Here is a tiny trained network, its code and every weight. The questions are about switching its units off for an input and a class, where a switched-off unit gives its printed mean instead of its output.

import numpy as np


def w(rows, s, z=0):
    codes = np.array(rows[::2]) - 128.0
    scale = np.full(codes.shape[1], s)
    scale[-1] = z or s
    return codes * scale


def f(y):
    return y / 2 * (1 + np.tanh(0.7978845608 * (y + 0.044715 * y**3)))


def log_softmax(a):
    a = a - a.max(-1, keepdims=True)
    return a - np.log(np.exp(a).sum(-1, keepdims=True))


def net(x, mask):
    res = np.array(x, float).reshape(1, 7) / 4 @ E
    y = f(res @ A[0][:, :-1].T + A[0][:, -1])
    res = res + np.where(mask, y, B[0][:, -1]) @ B[0][:, :-1]
    return log_softmax(res[-1] @ U[:, :-1].T + U[:, -1])


A, B = {}, {}
E = w([
[131,183,174],'x0',
[56,102,47],'x1',
[184,111,147],'x2',
[164,165,214],'x3',
[86,174,147],'x4',
[114,125,157],'x5',
[148,167,9],'x6',
],0.013)
A[0] = w([
[254,47,134,254],'n0',
[217,130,137,43],'n1',
[53,51,153,152],'n2',
[239,169,129,80],'n3',
[181,143,150,132],'n4',
[173,147,15,103],'n5',
[249,143,25,177],'n6',
],0.0061,0.0071)
B[0] = w([
[238,58,55,255],'n0',
[107,119,117,136],'n1',
[143,37,222,173],'n2',
[98,158,95,158],'n3',
[171,87,61,156],'n4',
[64,193,84,196],'n5',
[176,191,2,226],'n6',
],0.0082,0.0089)
U = w([
[146,97,74,148],'0',
[165,89,128,128],'1',
[7,39,102,93],'2',
[74,196,208,253],'3',
[90,202,93,24],'4',
[191,95,144,173],'5',
[120,50,90,78],'6',
[110,61,212,98],'7',
],0.013,0.0055)

Each question gives the input, the list of numbers given to net, and the class t.
The units are the neurons (one row each of A and B). Each row of codes is followed by its name. A weight is (code - 128) times the scale printed after its matrix; where a second scale follows, it is the last column's (A, B and U).
mask holds one flag per neuron, in row order. A switched-off neuron (its flag False) gives its mean, the last column of its row in B, instead of its output. The means were averaged over made-up inputs and are rounded, as every weight is.
A unit's drop is (log p(t) with every unit on - log p(t) with that unit switched off) / (log p(t) with every unit on - log p(t) with every unit switched off).
The circuit of an input: a set's keep is (log p(t) with only the set's units on - log p(t) with every unit switched off) / (log p(t) with every unit on - log p(t) with every unit switched off). Starting from all 7 units, units are removed one at a time, each time the one whose removal leaves the highest keep (on an exact tie, the one counted first), for as long as the keep stays at least 0.8.
units of the circuit, in order: the units of the circuit, biggest drop first
top k neurons: the k neurons with the biggest drops, biggest first
drop of u: that unit's drop, to one decimal
input [5,1,-5,-3,8,7,5], class 3: top 2 neurons	(n6 n0)
input [6,-7,3,7,-4,1,5], class 0: units of the circuit, in order	(n3 n6 n4)
input [0,6,2,3,4,-7,-6], class 7: top neuron	(n6)
input [4,5,-2,-8,-4,-2,5], class 4: units of the circuit, in order	(n5 n0)
input [5,4,7,-8,0,7,-8], class 7: units of the circuit, in order	(n2 n6)
input [7,6,-7,5,8,1,4], class 3: units of the circuit, in order	(n6 n0)
input [-2,-7,-1,5,0,-6,6], class 0: units of the circuit, in order	(n6 n0 n3)
input [2,3,5,-5,1,5,3], class 4: units of the circuit, in order	(n0 n5 n2)
input [7,-6,5,2,-1,-7,8], class 0: units of the circuit, in order	(n0 n6)
input [-7,6,-3,6,-6,4,-7], class 7: top 2 neurons	(n2 n6)
input [5,2,5,-7,6,3,-2], class 7: units of the circuit, in order	(n6 n5)
input [2,-7,-4,7,-7,-8,7], class 0: units of the circuit, in order	(n6 n0 n3)
input [5,-3,5,-5,4,-1,4], class 4: top 2 neurons	(n0 n2)
input [-4,-8,5,-7,5,-1,7], class 4: top neuron	(n5)
input [0,0,-2,-4,0,-6,2], class 4: top 2 neurons	(n0 n5)
input [-5,3,-4,7,-8,-7,-7], class 7: top 2 neurons	(n6 n2)
input [-2,-2,-6,6,1,-3,0], class 3: top 3 neurons	(n0 n6 n2)
input [1,4,-5,7,8,-6,4], class 3: drop of n4	0.1
input [-3,4,-7,8,0,-8,4], class 4: drop of n0	0.4
input [-2,-3,-5,5,5,-6,4], class 3: units of the circuit, in order	(n0)
input [1,-1,-2,-5,0,-1,-5], class 7: drop of n5	0.1
